Below is a small trained network, with its code and all its weights. Each question gives an input and a target symbol and asks what happens when units are switched off, that is, made to give their printed mean instead of their output.

import numpy as np


def w(rows, s, z=0):
    codes = np.array(rows[::2]) - 128.0
    scale = np.full(codes.shape[1], s)
    scale[-1] = z or s
    return codes * scale


def norm(h):
    return h / np.sqrt((h * h).mean(-1, keepdims=True) + 1e-5)


def f(y):
    return y / 2 * (1 + np.tanh(0.7978845608 * (y + 0.044715 * y**3)))


def softmax(a):
    e = np.exp(a - a.max(-1, keepdims=True))
    return e / e.sum(-1, keepdims=True)


def log_softmax(a):
    a = a - a.max(-1, keepdims=True)
    return a - np.log(np.exp(a).sum(-1, keepdims=True))


def net(x, mask):
    ids = ['γεζηθλμπστφ'.index(c) for c in x.split()]
    T = len(ids)
    res = E[ids] + P[:T]
    u = 0
    for l in range(2):
        q, k, v = (norm(res) @ M[l].T for M in (Q, K, V))
        z = softmax(np.where(np.tri(T) > 0, q @ k.T / 3**0.5, -1e9)) @ v
        res = res + np.where(mask[u], z, O[l][:, -1]) @ O[l][:, :-1]
        u += 1
        y = f(norm(res) @ A[l][:, :-1].T + A[l][:, -1])
        res = res + np.where(mask[u : u + 4], y, B[l][:, -1]) @ B[l][:, :-1]
        u += 4
    return log_softmax(norm(res)[-1] @ U[:, :-1].T + U[:, -1])


Q, K, V, O, A, B = {}, {}, {}, {}, {}, {}
E = w([
[127,157,133,107,114,133],'γ',
[121,133,94,113,140,148],'ε',
[131,9,75,128,161,244],'ζ',
[127,145,136,175,123,151],'η',
[154,164,79,132,87,139],'θ',
[131,135,92,141,110,133],'λ',
[151,119,125,145,148,141],'μ',
[165,171,129,158,118,111],'π',
[108,136,92,156,135,146],'σ',
[168,131,124,113,170,152],'τ',
[127,155,136,146,126,126],'φ',
],0.016)
P = w([
[141,46,92,92,94,124],'0',
[165,242,145,230,117,183],'1',
[120,224,149,156,93,185],'2',
[114,253,140,158,76,193],'3',
[135,220,126,129,63,194],'4',
[129,233,121,116,57,191],'5',
],0.0042)
Q[0] = w([
[68,30,177,126,184,1],'L0H1',
[164,110,233,112,183,47],'L0H1',
[51,39,175,107,133,86],'L0H1',
],0.0056)
K[0] = w([
[143,255,121,123,135,184],'L0H1',
[122,188,120,130,129,80],'L0H1',
[147,223,106,150,178,175],'L0H1',
],0.01)
V[0] = w([
[31,24,61,132,106,128],'L0H1',
[174,112,124,11,255,102],'L0H1',
[112,148,105,26,89,81],'L0H1',
],0.0061)
O[0] = w([
[1,143,167,82,161,102,255],'L0H1',
[205,158,190,60,109,154,39],'L0H1',
[151,6,190,77,85,182,91],'L0H1',
],0.0082,0.0037)
A[0] = w([
[121,121,49,129,180,189,79],'L0N1',
[59,129,86,130,145,2,148],'L0N2',
[207,144,206,63,134,100,7],'L0N3',
[104,150,76,54,72,102,88],'L0N4',
],0.0062,0.0012)
B[0] = w([
[91,109,132,193,135,134,215],'L0N1',
[110,247,131,161,129,110,254],'L0N2',
[96,144,113,128,108,169,140],'L0N3',
[70,141,156,155,136,122,172],'L0N4',
],0.012,0.0027)
Q[1] = w([
[63,182,85,145,114,214],'L1H1',
[130,131,135,102,41,137],'L1H1',
[149,1,71,129,167,89],'L1H1',
],0.0069)
K[1] = w([
[146,66,29,138,54,103],'L1H1',
[171,148,67,135,122,81],'L1H1',
[194,254,230,129,43,113],'L1H1',
],0.007)
V[1] = w([
[64,49,98,174,82,213],'L1H1',
[27,89,101,3,92,24],'L1H1',
[233,67,247,44,113,245],'L1H1',
],0.0056)
O[1] = w([
[164,54,141,160,29,112,193],'L1H1',
[165,126,154,199,178,235,94],'L1H1',
[77,90,2,129,123,149,1],'L1H1',
],0.0059,0.0056)
A[1] = w([
[85,123,142,82,131,180,3],'L1N1',
[149,254,224,74,121,111,161],'L1N2',
[165,195,137,170,185,77,129],'L1N3',
[52,123,213,140,58,80,203],'L1N4',
],0.0066,0.0016)
B[1] = w([
[65,122,108,219,154,40,133],'L1N1',
[158,2,113,89,154,150,255],'L1N2',
[97,95,44,51,111,86,205],'L1N3',
[205,113,168,117,133,111,206],'L1N4',
],0.0085,0.0065)
U = w([
[129,65,85,108,90,165,88],'γ',
[69,91,159,156,145,220,254],'ε',
[152,112,153,117,138,127,46],'ζ',
[105,232,98,161,181,117,73],'η',
[190,93,196,188,79,130,122],'θ',
[120,114,245,117,170,112,214],'λ',
[162,112,102,47,179,98,124],'μ',
[195,142,66,145,96,95,36],'π',
[91,189,172,112,183,108,111],'σ',
[151,209,81,70,81,171,82],'τ',
[132,174,117,159,115,74,210],'φ',
],0.011,0.00096)

Each question gives the input, a string of symbols that net reads in full, and the target symbol t.
The units are the heads (3 rows each of Q, K, V and O) and the neurons (one row each of A and B). Each row of codes is followed by its name. A weight is (code - 128) times the scale printed after its matrix; where a second scale follows, it is the last column's (O, A, B and U).
mask holds one flag per unit, layer by layer, with each layer's heads first. A switched-off unit (its flag False) gives its mean, the last column of its rows in O or B, instead of its output. The means were averaged over made-up inputs and are rounded, as every weight is.
A unit's drop is (log p(t) with every unit on - log p(t) with that unit switched off) / (log p(t) with every unit on - log p(t) with every unit switched off).
The circuit of an input: a set's keep is (log p(t) with only the set's units on - log p(t) with every unit switched off) / (log p(t) with every unit on - log p(t) with every unit switched off). Starting from all 10 units, units are removed one at a time, each time the one whose removal leaves the highest keep (on an exact tie, the one counted first), for as long as the keep stays at least 0.8.
units of the circuit, in order: the units of the circuit, biggest drop first
k most important neurons: the k neurons with the biggest drops, biggest first
top k neurons in layer l: the k neurons of layer l with the biggest drops, biggest first
drop when u is switched off: that unit's drop, to one decimal
input γ λ λ μ μ η, target γ: units of the circuit, in order : [L1H1; L0H1]
input σ τ θ ε σ, target σ: units of the circuit, in order : [L1H1; L0N2]
input π ε μ ε τ, target π: units of the circuit, in order : [L0H1]
input φ π λ θ τ, target φ: top 2 neurons in layer 1 : [L1N2; L1N3]
input τ λ θ η μ ε, target τ: units of the circuit, in order : [L0H1; L1H1; L0N3]
input λ ε ε η, target λ: units of the circuit, in order : [L0N2; L1H1]
input σ μ γ θ λ λ, target σ: 2 most important neurons : [L0N2; L1N2]
input μ λ λ ε, target μ: top 2 neurons in layer 1 : [L1N2; L1N3]
input λ μ ε, target λ: top 2 neurons in layer 1 : [L1N4; L1N2]
input φ τ η, target φ: units of the circuit, in order : [L0H1; L1H1; L1N3]
input λ μ σ, target λ: top 2 neurons in layer 1 : [L1N4; L1N2]
input φ σ λ θ τ, target φ: top 2 neurons in layer 1 : [L1N2; L1N3]
input λ φ μ θ λ, target λ: top 2 neurons in layer 1 : [L1N2; L1N4]
input λ τ τ τ ε λ, target λ: units of the circuit, in order : [L1H1]
input θ λ λ η λ, target θ: units of the circuit, in order : [L0H1; L1H1]
input ε γ π, target ε: drop when L1H1 is switched off : 0.5
input γ γ ε λ θ, target γ: drop when L1N3 is switched off : 0.0
input τ η γ, target τ: drop when L0N4 is switched off : 0.0
input π η η ε, target π: drop when L0H1 is switched off : 1.2
input φ λ ε, target φ: most important neuron : [L1N3]
